Questions about the row below.
1) Give the second-last entry.
2) Give the 4th entry.
3) Give the second entry from the left.
[104 126 112 106]
1) 112
2) 106
3) 126

Read these off the array that follows. Counting starts at 1.
1) What is the entry in row 2 and column 2?
2) What is the entry in the top-right corner?
3) What is the top-left entry?
4) What is the entry at row 3, column 1?
5) What is the bottom entry of the column that holds the largest entry?
6) What is the entry at row 1, column 3?
7) What is the top entry of the column that holds the largest entry?
8) What is the top entry of the column that holds the smallest entry?
[[127 135 139 144 126 133 124 141 104 130]
 [133 138 136 125 129 132 134 135 127 135]
 [129 133 132 130 129 133 129 125 129 135]
 [131 130 126 124 127 139 132 127 128 129]
 [128 123 130 122 128 127 130 125 136 128]
 [126 127 130 125 129 126 138 131 127 126]
 [138 114 132 118 129 134 139 139 131 138]
 [128 125 130 129 126 132 133 133 123 121]
 [128 116 139 136 131 129 126 139 121 123]
 [132 130 139 128 127 125 132 130 128 130]
 [132 128 127 121 128 133 128 130 126 126]
 [128 134 135 127 127 118 125 132 117 118]]
1) 138
2) 130
3) 127
4) 129
5) 127
6) 139
7) 144
8) 104

Read these off the grid that follows.
1) Read off the first entry on the main diagonal.
2) Read off the entry just right of 138.
3) Read off the bottom entry of the column that holds the smallest entry.
4) Read off the top entry of the column that holds the largest entry.
5) Read off the last entry in the row that holds the largest entry.
6) Read off the largest entry in the last column.
7) Read off the 3rd entry on the diagonal from the top-right corner.
8) Read off the bottom-right entry.
[[138 140 133 133 115 131 109 137 134 135]
 [111 108 120 120 144 123 151 122 118 123]
 [114 114 115 120 145 122 144 122 119 121]
 [137 143 125 130 125 130 115 133 132 133]]
1) 138
2) 140
3) 143
4) 109
5) 123
6) 135
7) 122
8) 133

X =
[[151 131 123 119 124 107 130 138 119 145]
 [128 131 124 111 150 127 100 125 139 129]
 [104 127 135 136 132 150 128 119 138 112]
 [151 130 122 121 125 106 130 136 118 147]
 [103 126 134 136 133 147 126 118 139 113]
 [151 132 121 119 124 105 129 137 118 146]
 [152 129 118 119 125 107 131 137 116 145]]
Indices start at 1.
Find the top entry of the column that holds the largest entry.
Answer: 151
The entry in row 1 and column 3: 123
The entry in the bottom-right corner -> 145
The entry in row 2 and column 1 -> 128
The bottom-left entry is 152
The top-right entry: 145
Find the entry in row 2 and column 3.
Answer: 124
Find the entry just right of the smallest entry.
Answer: 125
Find the entry in row 2 and column 2.
Answer: 131
The entry just right of the largest entry -> 129
Find the entry at row 1, column 2.
Answer: 131
Find the entry just left of 135.
Answer: 127
Find the entry directly above 112.
Answer: 129
The entry just left of the smallest entry: 127
The entry directly above the smallest entry is 130

Questions about the grid below. Rows and columns are numbered from 1.
1) Which number is the entry directly below the largest entry?
2) Which number is the entry at row 1, column 1?
3) Which number is the entry in the bottom-left corner?
4) Which number is the entry just left of the smallest entry?
5) Which number is the entry in row 3 and column 1?
6) Which number is the entry directly above 117?
7) Which number is the entry just left of the largest entry?
8) Which number is the entry at row 1, column 2?
[[127 136 130 132 133 135 121 137 100 125 124 132 127 121 118]
 [127 136 131 123 130 133 135 125 116 130 134 119 128 127 117]
 [123 115 129 123 119 127 131 131 121 129 130 123 134 119 128]
 [133 132 129 133 123 132 131 124 110 123 128 132 123 122 127]
 [122 122 128 128 138 131 127 125 109 135 121 146 124 123 125]
 [122 123 132 128 126 128 126 129 139 140 127 136 130 125 136]]
1) 136
2) 127
3) 122
4) 137
5) 123
6) 118
7) 121
8) 136

x =
[[128 128 128 128 128 128 128 128 128 128 128 128 128 128]
 [135 127 138 134 134 121 123 131 128 125 121 120 134 132]
 [125 140 124 118 127 109 128 115 145 131 121 138 141 122]
 [117 139 137 140 125 133 148 124 129 144 122 126 125 134]
 [108  98 125 150 128 131 115 109 128 128 132 113 117 132]
 [123 128 126 125 126 114 131 117 133 128 127 123 130 121]
 [121 145 134 121 114 128 112 127 128 122 121 122 108 132]]
Indices start at 1.
The top-right entry: 128
Find the entry just right of the smallest entry.
Answer: 125
Find the entry in the bottom-left corner.
Answer: 121
The entry at row 1, column 1 -> 128
The bottom entry of the column that holds the largest entry is 121
Find the entry at row 3, column 1.
Answer: 125
Find the entry at row 2, column 3.
Answer: 138
The entry at row 1, column 3 -> 128
The entry directly above 148 is 128
The entry at row 1, column 2 is 128
Find the entry at row 3, column 2.
Answer: 140
The bottom-right entry is 132
Find the entry directly above the largest entry.
Answer: 140
Find the entry at row 2, column 1.
Answer: 135
Find the entry directly above the smallest entry.
Answer: 139
The entry directly below the largest entry -> 125
The smallest entry: 98
Find the bottom entry of the column that holds the smallest entry.
Answer: 145
Find the entry directly above 118.
Answer: 134

[[123 121 117 136 133 125 131 139 126 130 118 126]
 [120 130 138 123 125 139 123 120 129 126 136 126]
 [123 133 136 122 124 123 126 120 128 127 134 128]
 [130 134 137 122 124 123 126 120 127 131 135 127]
 [130 122 117 144 137 128 132 139 127 126 118 127]
 [122 139 142 122 124 125 124 121 128 130 136 126]
 [140 123 122 131 130 122 137 141 126 128 123 127]
 [127 122 117 137 140 125 130 134 128 128 117 127]
 [125 122 117 135 133 130 135 142 126 127 119 127]
 [121 130 127 130 125 145 123 120 131 126 129 126]
 [128 124 117 139 139 127 134 142 127 126 117 126]
 [121 126 121 135 125 137 124 126 133 126 119 132]
 [129 121 117 139 140 129 129 136 126 126 118 125]
 [120 126 131 135 124 150 123 121 136 127 120 125]
 [134 122 117 124 135 123 134 137 126 127 120 131]
 [126 122 120 128 129 126 126 132 127 127 119 126]]
The 3rd entry on the diagonal from the top-right corner: 127
What is the smallest entry in the last row?
Answer: 119
What is the last entry, reading row by row?
Answer: 126
The top-left entry is 123
The 1st entry on the diagonal from the top-right corner -> 126
What is the entry directly below the largest entry?
Answer: 123
What is the fourth entry from the end, reading row by row?
Answer: 127
The 2nd largest entry is 145
The 2nd entry on the diagonal from the top-right corner is 136
What is the entry just right of the largest entry?
Answer: 123
The bottom entry of the column that holds the largest entry: 126
What is the entry in the bottom-left corner?
Answer: 126
The 2nd entry, reading row by row: 121
What is the 5th entry from the end, reading row by row?
Answer: 132
The fifth entry in reading order is 133
The smallest entry in the first row is 117
The largest entry in the first row is 139
What is the entry just left of the largest entry?
Answer: 124
What is the entry directly above the largest entry?
Answer: 129
The third largest entry: 144
What is the last entry of the largest entry's row?
Answer: 125
